Below are the code and all the weights of a small trained network. Each question names an input and a class and asks about switching units off, where a switched-off unit gives its printed mean instead of its output.

import numpy as np


def w(rows, s, z=0):
    codes = np.array(rows[::2]) - 128.0
    scale = np.full(codes.shape[1], s)
    scale[-1] = z or s
    return codes * scale


def norm(h):
    return h / np.sqrt((h * h).mean(-1, keepdims=True) + 1e-5)


def f(y):
    return np.maximum(y, 0)


def log_softmax(a):
    a = a - a.max(-1, keepdims=True)
    return a - np.log(np.exp(a).sum(-1, keepdims=True))


def net(x, mask):
    res = np.array(x, float).reshape(1, 7) / 4 @ E
    u = 0
    for l in range(3):
        y = f(norm(res) @ A[l][:, :-1].T + A[l][:, -1])
        res = res + np.where(mask[u : u + 6], y, B[l][:, -1]) @ B[l][:, :-1]
        u += 6
    return log_softmax(norm(res)[-1] @ U[:, :-1].T + U[:, -1])


A, B = {}, {}
E = w([
[59,175,71,18,83,176,101,228,203,118,206,67],'x0',
[141,123,134,112,141,124,133,135,120,129,138,139],'x1',
[121,123,136,127,125,131,126,126,142,124,121,134],'x2',
[146,212,82,157,165,165,37,140,168,137,133,247],'x3',
[136,117,105,133,131,116,116,145,110,139,122,114],'x4',
[153,169,154,44,169,184,54,74,56,16,48,85],'x5',
[128,127,132,121,126,119,126,139,115,136,129,134],'x6',
],0.012)
A[0] = w([
[103,109,85,188,130,119,186,169,180,194,208,147,46],'L0N0',
[155,124,142,208,143,117,125,89,85,130,77,199,230],'L0N1',
[156,174,103,106,139,134,40,127,110,124,118,163,27],'L0N2',
[102,107,138,128,105,118,117,165,104,165,73,170,4],'L0N3',
[134,190,76,168,159,126,10,134,145,123,151,245,156],'L0N4',
[157,95,106,238,110,76,215,127,157,197,170,204,135],'L0N5',
],0.014,0.0041)
B[0] = w([
[219,186,90,166,29,43,126,167,110,33,176,186,215],'L0N0',
[161,147,123,181,132,135,123,94,55,51,168,210,221],'L0N1',
[9,90,45,101,100,154,246,103,68,28,83,204,187],'L0N2',
[188,144,151,190,169,105,75,139,149,159,180,109,134],'L0N3',
[230,170,164,129,78,204,108,158,179,252,86,75,253],'L0N4',
[32,90,170,185,231,210,108,137,139,234,130,64,242],'L0N5',
],0.012,0.018)
A[1] = w([
[122,171,82,1,130,138,66,140,157,97,116,94,116],'L1N0',
[200,134,136,73,135,109,102,77,78,78,59,143,138],'L1N1',
[48,111,112,131,187,34,64,117,123,39,207,118,118],'L1N2',
[162,160,110,132,93,124,110,131,132,142,113,160,111],'L1N3',
[126,143,80,73,64,88,157,188,210,144,196,128,87],'L1N4',
[164,119,85,100,143,65,109,121,186,193,119,148,2],'L1N5',
],0.025,0.0045)
B[1] = w([
[118,79,179,141,142,183,136,215,82,156,201,106,236],'L1N0',
[122,190,120,120,112,92,68,56,163,79,58,160,235],'L1N1',
[216,51,253,46,67,62,200,10,163,182,210,11,177],'L1N2',
[140,80,114,104,198,44,114,163,80,66,174,169,208],'L1N3',
[160,177,22,121,124,128,94,28,178,107,107,126,255],'L1N4',
[160,159,177,131,34,58,156,194,77,85,113,96,139],'L1N5',
],0.018)
A[2] = w([
[101,111,179,30,112,196,151,192,93,115,173,104,121],'L2N0',
[71,174,54,57,115,126,63,251,203,92,157,112,55],'L2N1',
[108,28,156,132,134,101,221,156,96,178,126,136,15],'L2N2',
[17,101,87,66,175,218,117,216,116,126,116,124,83],'L2N3',
[96,114,195,120,154,62,150,67,155,149,123,129,5],'L2N4',
[72,88,133,104,147,126,137,80,138,105,208,92,126],'L2N5',
],0.026,0.0029)
B[2] = w([
[125,132,222,121,118,230,57,205,158,110,155,142,254],'L2N0',
[80,196,126,86,54,154,246,172,104,171,30,33,222],'L2N1',
[134,138,76,116,116,84,208,214,56,88,109,170,210],'L2N2',
[6,67,150,150,233,79,199,9,181,172,88,157,216],'L2N3',
[102,108,166,106,101,96,145,181,115,186,78,24,213],'L2N4',
[120,76,75,121,157,86,90,95,152,38,185,207,230],'L2N5',
],0.024,0.016)
U = w([
[93,59,114,155,138,45,190,172,81,101,157,131,251],'0',
[151,93,45,93,102,61,124,38,200,100,205,91,1],'1',
[153,140,122,205,182,182,124,180,111,214,163,177,150],'2',
[145,209,49,113,53,144,180,148,156,158,108,76,173],'3',
[121,113,188,85,94,43,106,48,120,101,52,75,88],'4',
[115,77,190,85,116,170,69,167,172,75,210,123,216],'5',
[120,182,85,128,134,141,104,65,93,52,46,248,82],'6',
[25,131,167,100,152,203,186,130,164,150,76,138,99],'7',
],0.017,0.002)

Each question gives the input, the list of numbers given to net, and the class t.
The units are the neurons (one row each of A and B). Each row of codes is followed by its name. A weight is (code - 128) times the scale printed after its matrix; where a second scale follows, it is the last column's (A, B and U).
mask holds one flag per neuron, layer by layer. A switched-off neuron (its flag False) gives its mean, the last column of its row in B, instead of its output. The means were averaged over made-up inputs and are rounded, as every weight is.
A unit's drop is (log p(t) with every unit on - log p(t) with that unit switched off) / (log p(t) with every unit on - log p(t) with every unit switched off).
The circuit of an input: a set's keep is (log p(t) with only the set's units on - log p(t) with every unit switched off) / (log p(t) with every unit on - log p(t) with every unit switched off). Starting from the 12 units with the biggest drops (on a tie, the unit counted first), units are removed one at a time, each time the one whose removal leaves the highest keep (on an exact tie, the one counted first), for as long as the keep stays at least 0.8.
circuit, biggest first: the units of the circuit, biggest drop first
most important unit: the unit with the biggest drop
k most important neurons: the k neurons with the biggest drops, biggest first
top k neurons in layer l: the k neurons of layer l with the biggest drops, biggest first
input [3,0,-2,6,7,0,-4], class 3: 2 most important neurons	[L0N5, L0N4]
input [2,-6,0,-6,-4,4,1], class 5: most important unit	L0N1
input [-1,-5,-7,1,-2,-4,6], class 2: circuit, biggest first	[L0N5, L0N0]
input [8,4,3,-1,-3,-4,8], class 1: top 2 neurons in layer 1	[L1N2, L1N4]
input [7,1,6,0,7,2,-5], class 5: circuit, biggest first	[L1N0, L2N0]
input [1,2,6,-4,-3,-7,-7], class 1: 3 most important neurons	[L0N4, L0N0, L0N1]
input [1,7,0,-4,3,8,8], class 5: top 3 neurons in layer 0	[L0N1, L0N0, L0N4]
input [-2,1,6,1,-2,-5,8], class 2: circuit, biggest first	[L0N5, L0N0]
input [4,0,4,-6,5,6,-1], class 5: circuit, biggest first	[L2N0, L1N0]
input [1,-6,2,8,4,-8,2], class 3: top 2 neurons in layer 2	[L2N1, L2N0]
input [-1,2,6,-4,1,-4,-2], class 0: 2 most important neurons	[L0N5, L0N4]
input [7,0,-6,-7,4,-2,6], class 1: 3 most important neurons	[L0N4, L1N4, L1N2]
input [1,-3,-2,-5,-4,-1,-6], class 1: top 3 neurons in layer 0	[L0N5, L0N4, L0N1]
input [1,1,7,-3,3,1,8], class 5: most important unit	L0N0
input [0,-5,-4,-1,5,2,-6], class 4: 2 most important neurons	[L1N1, L0N4]
input [-7,-8,6,-2,1,-2,-2], class 0: 2 most important neurons	[L0N4, L1N4]
input [-2,-5,-3,-6,-5,-4,-5], class 0: 3 most important neurons	[L1N4, L0N4, L0N5]
input [-4,-7,3,-7,-5,0,8], class 0: 2 most important neurons	[L1N4, L1N1]
input [2,3,2,0,3,3,2], class 5: top 3 neurons in layer 0	[L0N4, L0N0, L0N1]
input [1,-5,5,0,6,-5,-1], class 1: top 3 neurons in layer 0	[L0N4, L0N0, L0N1]
input [5,4,-4,1,-7,-8,-4], class 3: 2 most important neurons	[L0N1, L0N0]
input [-1,-4,-5,4,0,5,4], class 6: most important unit	L0N5
input [0,1,0,-3,0,-1,6], class 0: 2 most important neurons	[L1N4, L0N4]
input [-4,-4,-3,0,8,1,-7], class 4: 2 most important neurons	[L0N4, L0N1]
input [4,5,-8,-3,4,5,-2], class 5: 2 most important neurons	[L0N4, L1N0]
input [-3,-4,2,-2,-4,-6,2], class 0: 3 most important neurons	[L0N4, L0N5, L1N4]
input [-5,-6,-1,1,6,7,-1], class 6: most important neuron	[L1N2]
input [5,8,0,-7,2,1,3], class 5: top 3 neurons in layer 0	[L0N0, L0N4, L0N5]
